Each row is followed by its class.
[  4.8   7.1 -23.5   9.6   4.5   0.5  10.5 -17.6 -12.4  -2.7  -9.2  -0.3
  -5.4 -17.7   5.8  15.8 -18.4   1.2   6.4  -2.3   0.9  14.5  24.6   7.4
   1.6  26.9  -2.6  -4.5  12.5  -5.4   5.1   1.6  -4.5 -72.7  30.0  -9.0
  17.6  -0.2] : [94]
[ -4.0  14.5 -16.2   1.6   4.5  -6.0   3.5 -21.1  -2.7   1.5   0.6 -11.4
  -8.1  -5.6  -9.8   7.3 -10.8   7.9   5.5   0.0  20.1  16.5  18.6   9.4
   7.7  34.2  -3.8  -5.3  11.0  -0.7   6.9  -0.8 -11.5 -62.0  20.9  -4.5
  20.6   3.5] : [97]
[  3.1   3.3 -14.8   1.2  -0.7  11.3  -5.8  -7.6 -12.8  10.5  -8.2   0.7
  -8.2 -15.1  27.3  -4.7  -7.8   1.3   7.9  -2.0  -5.5   5.1  10.5  21.8
 -10.4  24.1   6.2   1.0  -5.9 -14.3  -5.6   0.1 -30.2 -54.8  24.2 -15.2
  10.2   4.7] : [108]
[  3.9  31.6 -30.6 -15.4   2.6   0.7  -0.6  -4.1  -3.6   8.2  17.8   3.7
  -1.8 -14.0  16.1   3.9 -12.6   4.7  15.8   5.4   8.8   8.9   9.4  19.0
  -0.9  37.3   2.0  -3.7   3.9  20.3 -11.1  -2.0  -8.4 -67.8  33.3 -10.5
  17.1  10.5] : [96]
[ -9.8  13.7 -22.2  -1.4   4.6   2.7   9.1 -19.9  -7.5   3.1   0.6  -3.7
  -5.9 -11.1   3.1  -0.8  -2.7   6.7  12.5  -3.0 -12.0   7.4  15.7  -0.5
   8.0  18.2   0.8   1.0   3.2   0.2  -1.0   1.4  -8.2 -56.0  22.3  -8.2
  13.5   5.6] : [87]
[  2.8   8.4 -30.6  18.6   5.8   5.2  15.8 -17.5   0.8  12.2  -9.5 -13.5
   2.0 -16.1   1.4  -3.4   0.8   3.7  -2.4  -1.6  -5.6  22.9  24.4  11.4
  11.7  30.3  -3.8  -5.3  12.0 -10.0   9.1  -6.9 -21.3 -68.0  16.1   3.1
  25.4   4.3] : [88]
[ -1.5   6.9 -12.3  -0.1   1.9   4.0   3.2 -21.3 -18.4  -1.5  -2.0   0.3
  -7.0 -10.0  14.8  10.6 -14.9   0.9  14.8  -4.2  -5.1   4.5   9.8  -1.9
  -2.3  11.2   1.0   1.0   4.6  -2.0  -3.6   3.7  -2.1 -54.0  33.2 -21.9
   9.7   3.3] : [108]
[ -8.1  13.4   1.1 -22.8   0.9  -2.3  -9.2 -17.4  -8.6  -5.0   9.1   3.8
 -12.1  -1.4  -7.6   0.5 -12.6   4.9  12.3   1.1  -2.4   5.1   6.4 -12.1
   0.6  27.6  -3.9  -0.6  10.1  19.4 -26.8   3.5 -13.3 -77.1  31.9  -8.5
  12.5  -1.4] : [109]
[ -0.2  11.1 -19.4   0.3   4.1  -1.2   3.0 -10.0 -10.4   5.4   1.0   0.6
  -8.4 -16.6  22.3   7.7 -11.2  -3.6   7.8  -1.1  -9.0   3.2   9.1  11.6
  -1.2  18.9   3.1 -10.8   7.7   2.2  -3.9   0.6  -4.4 -63.8  30.0 -14.2
  10.5   9.3] : [108]
[  0.9   5.4 -15.1 -34.7   3.9   3.5   8.7 -27.7  -8.8   1.9  -9.1 -13.9
   4.7   1.4  -3.7   1.9  -5.5   9.3   1.9  -3.9  -2.8  35.1  22.6  10.6
   7.1  34.0   2.3  -2.4  15.5 -23.2   8.2   2.4 -27.8 -68.4  18.3 -10.1
  14.8   1.3] : [94]
[  3.2   6.5 -26.3  17.1   2.9   0.9  12.1 -12.5  -9.4   4.6  -4.7  -2.7
  -5.7 -18.9  10.9  21.8 -17.4  -0.6   1.2  -3.4  -2.9  11.8  20.5  12.6
   2.0  24.1  -4.5   1.7  12.2  -6.1   9.7   1.5  -1.8 -55.8  30.0  -9.5
  16.9   1.6] : [94]
[ -0.7   0.5 -14.1   4.7   3.1  -2.3  11.2 -29.6 -15.5  10.3 -21.0 -19.4
  -4.9  -8.2  13.7  -8.8   3.3   3.2  -3.8  -7.3 -24.6   1.4  11.4 -20.8
   3.7   5.4  -8.7   7.7   4.4 -26.1  -0.6  10.3 -11.0 -41.5  38.9 -12.9
  16.7  -3.0] : [106]
[ -2.2   3.3 -20.0   2.7   5.4  -0.3   2.9  -9.1  -8.4   6.2  -4.4  -5.1
  -2.7 -19.5  10.0   6.8 -11.1  -2.1  -0.5  -3.1  -8.9   8.4  10.4   5.8
  -0.2  23.5 -10.9  -2.3   9.0   1.6  -2.3   3.0  -6.8 -74.4  31.0  -2.6
  12.4   3.5] : [105]
[  1.7   2.7 -21.9   6.5   1.5   3.9  -2.1 -22.6  -2.3  15.8 -16.2 -22.4
   7.8  -7.9  -0.8 -10.5   1.6  10.5  -2.2  -5.8   1.6  27.8  18.5  27.2
   6.0  37.9  -1.1  10.7  13.7 -21.3  11.6   1.9 -35.5 -40.6  28.9  -4.5
  18.7   3.8] : [96]
[ -0.1  13.4 -26.2  10.0   2.1   9.1  13.5 -17.3  -6.4  -1.1  -4.1  -1.1
  -7.2 -11.4  -1.9   3.6  -5.7   2.5  10.3  -1.9  -6.0  13.6  23.8   8.1
   3.3  26.4  -1.5  -5.0  13.0  -4.5   3.8  -5.6 -11.3 -61.6   8.9  -6.0
  15.6   0.4] : [87]
[ -0.3   2.5  -5.6   3.2   5.4   1.6  -0.2 -26.4 -11.4  -3.0  -2.8 -17.8
  -5.8 -11.5   0.0  14.0 -21.0   1.8  -4.2  -1.6   1.4  22.4  22.1   7.8
   3.6  35.3  -3.2  -0.1  17.3 -13.4   3.5   3.8 -24.7 -77.1  23.9   2.5
  17.0   3.4] : [105]
[ -2.6  16.1 -18.5   4.0   1.3   2.8   6.3 -21.4  -9.4  -3.6   2.5   0.1
  -3.9  -4.6  -2.5  12.2 -14.4   4.0  13.0  -3.6   2.8  14.6  25.1   5.2
   5.6  30.8  -3.1  -0.2  14.9   7.3   2.4  -1.4 -10.2 -75.8  19.2 -10.5
  14.8  -2.9] : [87]
